Below is a small trained network, with its code and all its weights. Each question gives an input and a class and asks what happens when units are switched off, that is, made to give their printed mean instead of their output.

import numpy as np


def w(rows, s, z=0):
    codes = np.array(rows[::2]) - 128.0
    scale = np.full(codes.shape[1], s)
    scale[-1] = z or s
    return codes * scale


def norm(h):
    return h / np.sqrt((h * h).mean(-1, keepdims=True) + 1e-5)


def f(y):
    return np.maximum(y, 0)


def log_softmax(a):
    a = a - a.max(-1, keepdims=True)
    return a - np.log(np.exp(a).sum(-1, keepdims=True))


def net(x, mask):
    res = np.array(x, float).reshape(1, 5) / 4 @ E
    u = 0
    for l in range(3):
        y = f(norm(res) @ A[l][:, :-1].T + A[l][:, -1])
        res = res + np.where(mask[u : u + 10], y, B[l][:, -1]) @ B[l][:, :-1]
        u += 10
    return log_softmax(norm(res)[-1] @ U[:, :-1].T + U[:, -1])


A, B = {}, {}
E = w([
[13,128,83,37,102,64,182,128,160,37,21],'x0',
[131,193,6,173,173,104,199,77,154,197,132],'x1',
[90,5,148,200,136,190,144,63,140,119,82],'x2',
[95,119,132,176,103,53,134,132,144,111,202],'x3',
[133,116,54,155,23,172,114,177,169,142,131],'x4',
],0.0025)
A[0] = w([
[127,101,100,77,175,244,92,129,131,140,61,78],'L0N0',
[61,96,166,211,134,18,133,114,160,101,216,51],'L0N1',
[101,45,99,142,72,166,159,106,151,166,143,81],'L0N2',
[99,134,91,155,163,75,121,134,161,147,123,109],'L0N3',
[181,197,118,129,164,185,142,115,110,99,49,49],'L0N4',
[178,142,126,65,195,185,112,116,116,142,86,72],'L0N5',
[107,134,52,202,3,141,98,179,186,147,149,55],'L0N6',
[121,145,212,138,245,11,151,61,92,140,133,2],'L0N7',
[149,31,206,160,210,92,157,11,161,131,77,88],'L0N8',
[100,178,66,165,188,108,155,42,116,199,116,36],'L0N9',
],0.0038,0.0021)
B[0] = w([
[118,56,100,113,93,86,142,112,121,150,183,205],'L0N0',
[153,27,92,79,123,51,136,109,91,180,159,212],'L0N1',
[79,161,135,134,175,149,102,167,142,156,142,191],'L0N2',
[134,97,129,113,157,121,133,157,125,113,109,169],'L0N3',
[124,65,92,113,99,84,152,165,106,142,161,170],'L0N4',
[129,87,113,107,90,91,143,90,113,154,195,189],'L0N5',
[130,125,108,83,138,212,142,79,102,111,158,230],'L0N6',
[127,166,82,79,90,254,116,71,90,102,154,231],'L0N7',
[72,163,90,147,132,169,97,191,136,169,139,255],'L0N8',
[177,98,113,146,179,130,126,174,177,72,131,215],'L0N9',
],0.0057,0.0031)
A[1] = w([
[199,175,182,236,141,161,103,91,115,171,137,43],'L1N0',
[97,111,221,120,126,116,88,146,75,105,129,74],'L1N1',
[110,88,203,102,82,110,43,147,98,140,134,142],'L1N2',
[140,92,158,92,89,185,76,118,135,119,112,47],'L1N3',
[176,147,118,177,175,110,177,114,169,113,114,23],'L1N4',
[192,75,110,151,160,147,87,105,108,215,178,186],'L1N5',
[143,118,228,143,99,129,102,139,148,64,116,4],'L1N6',
[28,120,64,95,142,118,158,104,158,67,55,194],'L1N7',
[147,219,152,94,151,106,121,161,104,112,174,63],'L1N8',
[173,253,122,21,131,57,120,173,127,189,172,103],'L1N9',
],0.0049,0.0018)
B[1] = w([
[110,193,205,123,70,37,132,97,77,84,51,162],'L1N0',
[195,146,36,136,196,190,214,75,211,160,108,164],'L1N1',
[160,155,2,178,175,87,197,145,160,148,103,195],'L1N2',
[121,188,80,87,212,109,165,124,160,121,184,171],'L1N3',
[208,104,57,97,168,129,119,167,230,95,148,139],'L1N4',
[123,151,199,84,67,52,161,142,114,76,53,254],'L1N5',
[211,163,56,136,187,126,143,118,178,82,64,141],'L1N6',
[202,189,224,167,83,100,94,101,88,146,122,219],'L1N7',
[58,100,101,206,115,198,112,132,163,138,64,163],'L1N8',
[36,8,132,197,115,175,63,141,119,131,88,200],'L1N9',
],0.0038,0.0062)
A[2] = w([
[171,126,103,138,51,171,155,146,236,86,149,91],'L2N0',
[88,173,137,73,128,253,142,75,87,80,172,143],'L2N1',
[26,112,178,201,151,173,130,155,162,187,113,36],'L2N2',
[209,177,56,173,204,109,153,156,211,107,144,29],'L2N3',
[196,152,196,148,130,184,114,166,124,154,216,51],'L2N4',
[112,191,192,126,97,60,140,93,177,103,68,2],'L2N5',
[97,162,81,128,137,120,90,179,128,87,131,144],'L2N6',
[129,114,110,78,52,104,153,82,120,136,67,202],'L2N7',
[132,207,187,163,87,75,149,138,106,115,66,111],'L2N8',
[138,135,81,135,96,88,139,145,99,100,161,94],'L2N9',
],0.0047,0.00092)
B[2] = w([
[83,191,116,72,200,145,119,62,96,119,100,206],'L2N0',
[105,253,77,104,107,141,122,114,131,117,191,251],'L2N1',
[100,101,56,191,73,156,43,234,138,34,74,193],'L2N2',
[169,123,158,75,174,120,173,145,165,120,14,236],'L2N3',
[114,181,153,147,133,62,119,52,92,74,124,149],'L2N4',
[168,162,192,201,101,115,127,94,51,119,119,189],'L2N5',
[139,90,129,166,166,181,175,145,128,143,120,169],'L2N6',
[188,115,161,159,143,88,112,147,111,140,211,252],'L2N7',
[128,154,188,196,91,71,153,92,124,123,124,214],'L2N8',
[135,93,107,102,133,144,166,142,156,174,152,189],'L2N9',
],0.0045,0.0038)
U = w([
[168,179,242,208,78,40,134,92,84,112,93,161],'0',
[176,138,87,82,225,137,183,132,177,124,40,145],'1',
[94,226,86,80,109,194,110,76,93,125,205,157],'2',
[56,69,96,217,93,183,58,206,130,108,88,141],'3',
[163,1,124,71,90,58,153,126,99,177,206,152],'4',
[123,143,164,102,136,96,105,167,155,155,187,94],'5',
[92,98,234,103,164,142,81,124,172,158,156,38],'6',
[94,111,225,108,157,144,69,124,202,193,160,2],'7',
],0.0085,0.0055)

Each question gives the input, the list of numbers given to net, and the class t.
The units are the neurons (one row each of A and B). Each row of codes is followed by its name. A weight is (code - 128) times the scale printed after its matrix; where a second scale follows, it is the last column's (A, B and U).
mask holds one flag per neuron, layer by layer. A switched-off neuron (its flag False) gives its mean, the last column of its row in B, instead of its output. The means were averaged over made-up inputs and are rounded, as every weight is.
A unit's drop is (log p(t) with every unit on - log p(t) with that unit switched off) / (log p(t) with every unit on - log p(t) with every unit switched off).
The circuit of an input: a set's keep is (log p(t) with only the set's units on - log p(t) with every unit switched off) / (log p(t) with every unit on - log p(t) with every unit switched off). Starting from the 12 units with the biggest drops (on a tie, the unit counted first), units are removed one at a time, each time the one whose removal leaves the highest keep (on an exact tie, the one counted first), for as long as the keep stays at least 0.8.
units of the circuit, in order: the units of the circuit, biggest drop first
most important unit: the unit with the biggest drop
k most important neurons: the k neurons with the biggest drops, biggest first
top k neurons in layer l: the k neurons of layer l with the biggest drops, biggest first
input [-2,-4,0,-2,-3], class 1: most important unit => L1N2
input [-4,7,-5,-8,-6], class 4: units of the circuit, in order => L0N5, L0N4, L1N9
input [-2,1,-4,-5,-2], class 4: units of the circuit, in order => L0N5, L0N4
input [6,4,-6,6,-8], class 2: 2 most important neurons => L0N7, L1N5
input [-3,-6,-8,4,-5], class 3: units of the circuit, in order => L1N9, L1N8
input [7,-3,-4,0,7], class 0: units of the circuit, in order => L1N7, L2N5
input [-4,5,-5,0,1], class 1: 2 most important neurons => L0N9, L1N4
input [-4,-6,-3,-7,1], class 4: 2 most important neurons => L0N5, L0N0
input [-5,7,-6,8,-1], class 4: top 3 neurons in layer 1 => L1N9, L1N1, L1N2
input [-5,0,2,-8,-8], class 2: units of the circuit, in order => L0N7, L2N1
input [8,-7,-3,-7,-6], class 0: 4 most important neurons => L1N7, L0N1, L0N6, L2N5
input [6,-3,4,-6,7], class 2: 2 most important neurons => L1N5, L0N1
input [2,2,3,8,-8], class 2: 2 most important neurons => L0N7, L0N8
input [7,0,4,-8,2], class 4: most important unit => L0N0
input [6,5,8,-5,6], class 3: 4 most important neurons => L1N5, L0N7, L0N2, L2N2
input [0,-1,-1,-7,-6], class 4: 2 most important neurons => L0N5, L0N4
input [2,0,-4,-6,-5], class 4: units of the circuit, in order => L0N4, L0N5
input [4,-6,4,-5,3], class 1: top 2 neurons in layer 1 => L1N5, L1N2
input [5,-1,-6,-6,-5], class 3: units of the circuit, in order => L1N9, L1N8
input [-6,-2,-6,3,-7], class 2: top 2 neurons in layer 1 => L1N7, L1N9
input [-7,6,8,-7,-5], class 3: units of the circuit, in order => L0N8, L2N2
input [-5,-1,6,6,-5], class 3: units of the circuit, in order => L0N8
input [-3,-5,4,5,-1], class 1: 2 most important neurons => L1N2, L1N1
input [-7,6,8,3,-5], class 3: units of the circuit, in order => L0N8, L2N2
input [1,-5,-6,-2,-5], class 3: 4 most important neurons => L1N9, L1N8, L0N6, L2N2
input [-8,8,-8,-2,6], class 0: 4 most important neurons => L1N0, L1N5, L1N2, L1N1
input [7,0,4,7,1], class 0: most important unit => L1N7
